Below are the code and all the weights of a small trained network. Each question names an input and a target symbol and asks about switching units off, where a switched-off unit gives its printed mean instead of its output.

import numpy as np


def w(rows, s, z=0):
    codes = np.array(rows[::2]) - 128.0
    scale = np.full(codes.shape[1], s)
    scale[-1] = z or s
    return codes * scale


def f(y):
    return np.maximum(y, 0)


def softmax(a):
    e = np.exp(a - a.max(-1, keepdims=True))
    return e / e.sum(-1, keepdims=True)


def log_softmax(a):
    a = a - a.max(-1, keepdims=True)
    return a - np.log(np.exp(a).sum(-1, keepdims=True))


def net(x, mask):
    ids = ['ΔΛΠαγεμξτφψ'.index(c) for c in x.split()]
    T = len(ids)
    res = E[ids] + P[:T]
    u = 0
    for l in range(2):
        r = res
        for j in range(2):
            rows = slice(2 * j, 2 * j + 2)
            q, k, v = (r @ M[l][rows].T for M in (Q, K, V))
            z = softmax(np.where(np.tri(T) > 0, q @ k.T / 2**0.5, -1e9)) @ v
            o = O[l][rows]
            res = res + np.where(mask[u + j], z, o[:, -1]) @ o[:, :-1]
        u += 2
        y = f(res @ A[l][:, :-1].T + A[l][:, -1])
        res = res + np.where(mask[u : u + 16], y, B[l][:, -1]) @ B[l][:, :-1]
        u += 16
    return log_softmax(res[-1] @ U[:, :-1].T + U[:, -1])


Q, K, V, O, A, B = {}, {}, {}, {}, {}, {}
E = w([
[148,43,177,172,98,134,119,161,98,128,189,133],'Δ',
[109,33,177,124,147,181,129,121,133,168,92,81],'Λ',
[142,71,170,153,149,146,112,140,119,134,134,104],'Π',
[155,18,189,154,135,132,133,63,127,121,131,115],'α',
[58,58,119,254,139,157,169,217,175,129,181,102],'γ',
[192,201,144,187,143,73,167,222,106,177,133,173],'ε',
[213,176,134,140,201,74,153,164,163,74,70,178],'μ',
[190,121,111,42,93,210,50,225,200,79,104,165],'ξ',
[174,202,68,120,101,61,23,97,119,29,162,125],'τ',
[110,180,63,30,123,140,157,61,86,221,47,88],'φ',
[196,35,38,93,135,59,130,96,9,64,112,179],'ψ',
],0.0074)
P = w([
[221,65,175,155,88,103,59,118,155,173,142,14],'0',
[180,113,134,172,208,204,92,55,140,126,205,101],'1',
[190,104,83,130,88,77,66,207,157,165,106,25],'2',
[128,152,134,131,149,176,142,114,116,97,157,146],'3',
[114,86,30,116,69,68,72,233,136,155,54,84],'4',
[93,167,99,102,124,154,179,132,109,84,134,215],'5',
[58,53,1,124,38,59,82,218,114,145,2,144],'6',
[92,162,137,79,109,132,162,133,108,93,175,181],'7',
],0.0063)
Q[0] = w([
[123,134,186,145,232,230,163,52,118,97,204,181],'L0H0',
[119,185,161,89,128,84,189,105,128,200,77,62],'L0H0',
[218,253,214,106,242,156,175,78,171,70,201,168],'L0H1',
[184,131,38,113,71,68,36,181,145,109,122,77],'L0H1',
],0.007)
K[0] = w([
[190,55,254,211,176,195,59,110,230,71,241,40],'L0H0',
[184,149,122,70,140,163,134,50,102,210,75,36],'L0H0',
[176,94,210,139,147,156,67,61,125,152,203,55],'L0H1',
[171,218,15,35,72,120,54,107,127,30,48,205],'L0H1',
],0.0075)
V[0] = w([
[81,178,87,104,138,141,158,117,122,174,84,140],'L0H0',
[93,99,92,87,104,168,150,38,79,170,97,66],'L0H0',
[159,201,128,171,214,1,126,62,79,103,86,129],'L0H1',
[199,155,149,25,85,149,53,112,143,67,76,185],'L0H1',
],0.0062)
O[0] = w([
[100,151,81,128,77,145,178,156,152,180,150,147,44],'L0H0',
[211,102,86,137,59,213,166,33,156,137,216,141,77],'L0H0',
[147,123,40,135,165,72,53,63,225,170,129,188,2],'L0H1',
[157,144,92,193,97,53,254,118,192,95,120,38,118],'L0H1',
],0.005,0.0034)
A[0] = w([
[135,65,100,214,139,106,131,142,242,172,84,110,156],'L0N0',
[139,117,93,167,180,126,193,104,131,137,151,106,118],'L0N1',
[88,74,176,103,89,133,130,166,109,100,138,98,217],'L0N2',
[121,154,146,162,126,120,216,121,105,81,188,140,120],'L0N3',
[155,117,107,176,65,41,132,138,254,152,106,76,106],'L0N4',
[106,125,139,135,181,179,78,122,83,183,178,184,118],'L0N5',
[116,144,87,168,76,89,127,105,213,121,141,128,31],'L0N6',
[124,216,101,174,106,95,127,125,205,50,220,134,172],'L0N7',
[118,141,60,57,95,101,93,79,113,121,100,81,155],'L0N8',
[126,61,80,218,123,109,128,133,218,155,97,88,143],'L0N9',
[131,185,140,49,171,159,175,100,145,139,166,109,250],'L0N10',
[173,120,129,130,50,129,218,156,175,139,78,66,111],'L0N11',
[116,140,123,87,162,82,120,116,48,151,115,119,231],'L0N12',
[157,121,117,131,121,144,163,56,162,127,194,164,132],'L0N13',
[115,108,148,115,89,67,181,142,95,143,33,63,152],'L0N14',
[95,127,131,64,162,132,157,106,110,159,79,72,168],'L0N15',
],0.0057,0.002)
B[0] = w([
[134,45,72,57,158,94,65,174,158,140,75,84,206],'L0N0',
[254,44,158,168,56,125,12,168,64,64,58,219,138],'L0N1',
[108,112,147,183,171,163,155,178,132,90,125,148,254],'L0N2',
[168,62,58,106,100,99,21,179,122,163,59,219,151],'L0N3',
[100,190,73,70,158,33,156,138,176,177,135,48,211],'L0N4',
[93,192,109,157,105,105,173,125,192,93,119,65,179],'L0N5',
[62,207,129,192,79,117,169,133,187,161,224,105,147],'L0N6',
[107,135,97,228,94,170,107,113,170,90,183,159,171],'L0N7',
[117,177,66,174,92,58,77,113,113,137,127,189,172],'L0N8',
[143,48,55,65,136,62,42,157,111,141,81,101,213],'L0N9',
[134,162,137,223,84,186,123,137,199,67,99,184,159],'L0N10',
[78,173,91,109,141,153,224,141,117,150,112,57,201],'L0N11',
[205,117,92,191,37,104,86,148,98,75,61,247,162],'L0N12',
[93,145,181,147,193,122,209,76,189,89,163,141,137],'L0N13',
[158,88,124,132,132,104,107,194,65,104,21,142,201],'L0N14',
[142,149,153,156,107,167,88,151,116,145,61,205,149],'L0N15',
],0.0054,0.0045)
Q[1] = w([
[35,50,54,114,120,30,62,193,113,130,29,81],'L1H0',
[140,195,70,75,135,25,105,142,217,189,160,80],'L1H0',
[172,168,236,196,178,222,112,2,98,114,245,217],'L1H1',
[163,173,87,54,105,74,127,91,138,180,141,121],'L1H1',
],0.0071)
K[1] = w([
[106,183,54,94,106,86,190,187,91,96,126,211],'L1H0',
[246,189,70,115,40,88,93,1,66,130,92,211],'L1H0',
[217,127,201,130,215,161,124,130,189,181,159,77],'L1H1',
[198,94,87,86,151,92,107,100,36,18,127,120],'L1H1',
],0.0055)
V[1] = w([
[181,158,145,88,99,150,166,112,53,254,69,173],'L1H0',
[141,44,101,83,185,173,146,127,123,113,88,141],'L1H0',
[229,103,112,168,69,88,81,72,9,72,186,166],'L1H1',
[77,211,107,204,46,150,111,109,177,104,162,123],'L1H1',
],0.0062)
O[1] = w([
[153,111,137,106,150,166,116,173,46,207,193,105,1],'L1H0',
[147,125,66,105,186,209,122,53,107,77,93,95,149],'L1H0',
[82,141,130,63,45,126,100,186,102,24,181,130,74],'L1H1',
[144,109,106,182,3,137,122,150,216,164,134,102,107],'L1H1',
],0.0063,0.0057)
A[1] = w([
[151,124,130,159,147,142,91,129,137,107,115,177,231],'L1N0',
[134,122,92,126,95,151,61,115,172,129,143,159,188],'L1N1',
[134,104,144,190,138,139,122,180,115,83,146,172,235],'L1N2',
[173,171,113,92,114,124,102,160,118,149,143,135,183],'L1N3',
[122,108,144,96,169,114,43,133,110,156,133,198,90],'L1N4',
[114,92,202,64,117,174,162,122,47,135,141,114,75],'L1N5',
[130,124,61,28,147,119,97,99,113,141,175,87,94],'L1N6',
[186,105,112,81,180,178,122,81,42,147,160,108,4],'L1N7',
[143,131,109,118,102,180,122,95,128,179,145,129,118],'L1N8',
[147,127,113,130,95,170,126,154,135,133,99,137,158],'L1N9',
[116,142,110,135,165,149,219,86,162,117,109,95,137],'L1N10',
[127,146,85,162,85,136,148,130,175,100,198,160,149],'L1N11',
[78,153,144,136,89,114,186,96,143,139,158,142,30],'L1N12',
[79,190,153,146,140,167,254,117,154,136,161,116,93],'L1N13',
[145,95,103,107,160,86,72,139,85,150,106,147,154],'L1N14',
[176,83,131,130,83,137,151,154,113,171,203,72,139],'L1N15',
],0.0073,0.003)
B[1] = w([
[149,113,119,141,122,177,124,92,142,130,122,154,222],'L1N0',
[137,123,154,154,161,128,131,153,55,135,98,96,188],'L1N1',
[135,130,140,140,101,187,138,91,128,100,123,148,254],'L1N2',
[143,80,83,165,96,170,89,119,131,105,126,93,159],'L1N3',
[123,165,167,65,106,166,78,160,159,207,202,213,141],'L1N4',
[48,201,244,66,26,141,186,67,183,170,90,148,134],'L1N5',
[71,163,35,66,141,184,168,53,130,102,152,64,152],'L1N6',
[79,114,195,107,55,95,98,88,117,158,42,52,134],'L1N7',
[112,138,144,135,114,50,153,188,137,94,165,157,138],'L1N8',
[177,74,124,155,155,143,80,91,118,138,125,121,182],'L1N9',
[115,180,175,135,87,89,158,221,91,112,192,148,177],'L1N10',
[143,149,169,121,171,173,146,114,87,159,117,160,186],'L1N11',
[64,229,197,71,91,99,240,186,161,167,219,186,131],'L1N12',
[23,232,201,3,37,6,229,212,207,151,221,158,145],'L1N13',
[122,187,148,120,137,131,163,149,138,157,189,172,206],'L1N14',
[151,154,119,178,52,177,212,89,163,185,172,105,154],'L1N15',
],0.0079,0.0065)
U = w([
[162,138,171,110,130,133,40,209,85,186,198,167,75],'Δ',
[114,145,79,84,205,103,127,68,234,175,138,155,140],'Λ',
[83,161,160,116,106,146,119,104,125,170,85,93,2],'Π',
[222,32,89,217,192,217,18,65,85,87,54,145,251],'α',
[115,93,131,95,140,95,146,68,138,130,133,116,125],'γ',
[80,206,195,110,46,126,254,172,163,93,207,220,213],'ε',
[115,95,134,144,52,49,69,150,189,106,97,127,65],'μ',
[158,147,148,151,199,71,214,160,23,127,104,74,123],'ξ',
[76,154,68,87,129,145,96,131,85,61,161,91,18],'τ',
[119,139,144,107,119,118,110,116,128,136,132,117,56],'φ',
[164,105,78,152,98,159,171,96,152,187,175,92,141],'ψ',
],0.0061,0.0031)

Each question gives the input, a string of symbols that net reads in full, and the target symbol t.
The units are the heads (2 rows each of Q, K, V and O) and the neurons (one row each of A and B). Each row of codes is followed by its name. A weight is (code - 128) times the scale printed after its matrix; where a second scale follows, it is the last column's (O, A, B and U).
mask holds one flag per unit, layer by layer, with each layer's heads first. A switched-off unit (its flag False) gives its mean, the last column of its rows in O or B, instead of its output. The means were averaged over made-up inputs and are rounded, as every weight is.
A unit's drop is (log p(t) with every unit on - log p(t) with that unit switched off) / (log p(t) with every unit on - log p(t) with every unit switched off).
The circuit of an input: a set's keep is (log p(t) with only the set's units on - log p(t) with every unit switched off) / (log p(t) with every unit on - log p(t) with every unit switched off). Starting from the 12 units with the biggest drops (on a tie, the unit counted first), units are removed one at a time, each time the one whose removal leaves the highest keep (on an exact tie, the one counted first), for as long as the keep stays at least 0.8.
units of the circuit, in order: the units of the circuit, biggest drop first
k most important neurons of layer l: the k neurons of layer l with the biggest drops, biggest first
which heads matter: for each layer, one digit per head in row order, 1 if its drop is at least 0.15 and else 0, layers parted by /
input ε ξ ξ ε μ, target ξ: 3 most important neurons of layer 0 : (L0N11, L0N4, L0N14)
input ξ φ γ ξ, target ε: units of the circuit, in order : (L0H1, L0N9, L1N13, L0N0)
input μ φ γ φ ε, target ψ: which heads matter : 10 / 10
input ξ γ ξ Δ τ φ ξ, target ψ: most important neuron of layer 1 : (L1N15)
input Λ ξ γ φ, target α: units of the circuit, in order : (L0N12, L0N15, L0N10, L1N9)
input α Λ γ, target α: which heads matter : 01 / 10
input τ ε ψ ξ τ τ ψ, target τ: which heads matter : 01 / 01
input τ γ ξ γ γ ε φ, target ψ: which heads matter : 10 / 10
input ξ τ Δ, target μ: which heads matter : 01 / 11
input γ Λ φ, target ψ: units of the circuit, in order : (L0H0, L1H0, L1N15)
input γ ε γ ε γ Δ, target α: which heads matter : 00 / 10
input α ξ γ γ μ, target Λ: which heads matter : 01 / 01
input Δ φ γ μ, target α: which heads matter : 00 / 00
input γ γ τ γ γ τ Λ, target μ: which heads matter : 01 / 11
input μ μ ξ Π ξ ε, target α: 3 most important neurons of layer 0 : (L0N3, L0N4, L0N12)
input γ Λ ξ ξ γ ψ ξ, target τ: 2 most important neurons of layer 0 : (L0N12, L0N4)
input φ τ γ, target ψ: which heads matter : 10 / 10
input ψ ε γ, target τ: which heads matter : 00 / 01
input ε ψ Π τ ξ γ τ Δ, target α: which heads matter : 01 / 00
input Δ Λ γ φ ξ ψ γ, target τ: 3 most important neurons of layer 0 : (L0N12, L0N4, L0N0)
input φ γ γ Λ ξ, target ξ: 2 most important neurons of layer 0 : (L0N11, L0N14)
input α φ γ γ γ Λ ε, target Δ: which heads matter : 01 / 10
input γ φ γ τ ξ φ, target ε: which heads matter : 10 / 00
input φ τ γ γ τ τ, target ε: which heads matter : 01 / 11
input τ γ γ τ, target ε: 2 most important neurons of layer 0 : (L0N7, L0N6)
input Δ ξ τ γ, target α: 4 most important neurons of layer 0 : (L0N3, L0N11, L0N4, L0N1)
input μ γ τ φ Λ γ γ ξ, target α: 2 most important neurons of layer 1 : (L1N14, L1N9)
input γ γ γ ξ, target α: 2 most important neurons of layer 0 : (L0N11, L0N4)
input Π α ξ γ Λ, target ξ: 2 most important neurons of layer 0 : (L0N11, L0N14)
input φ ξ Λ, target ψ: most important neuron of layer 0 : (L0N8)
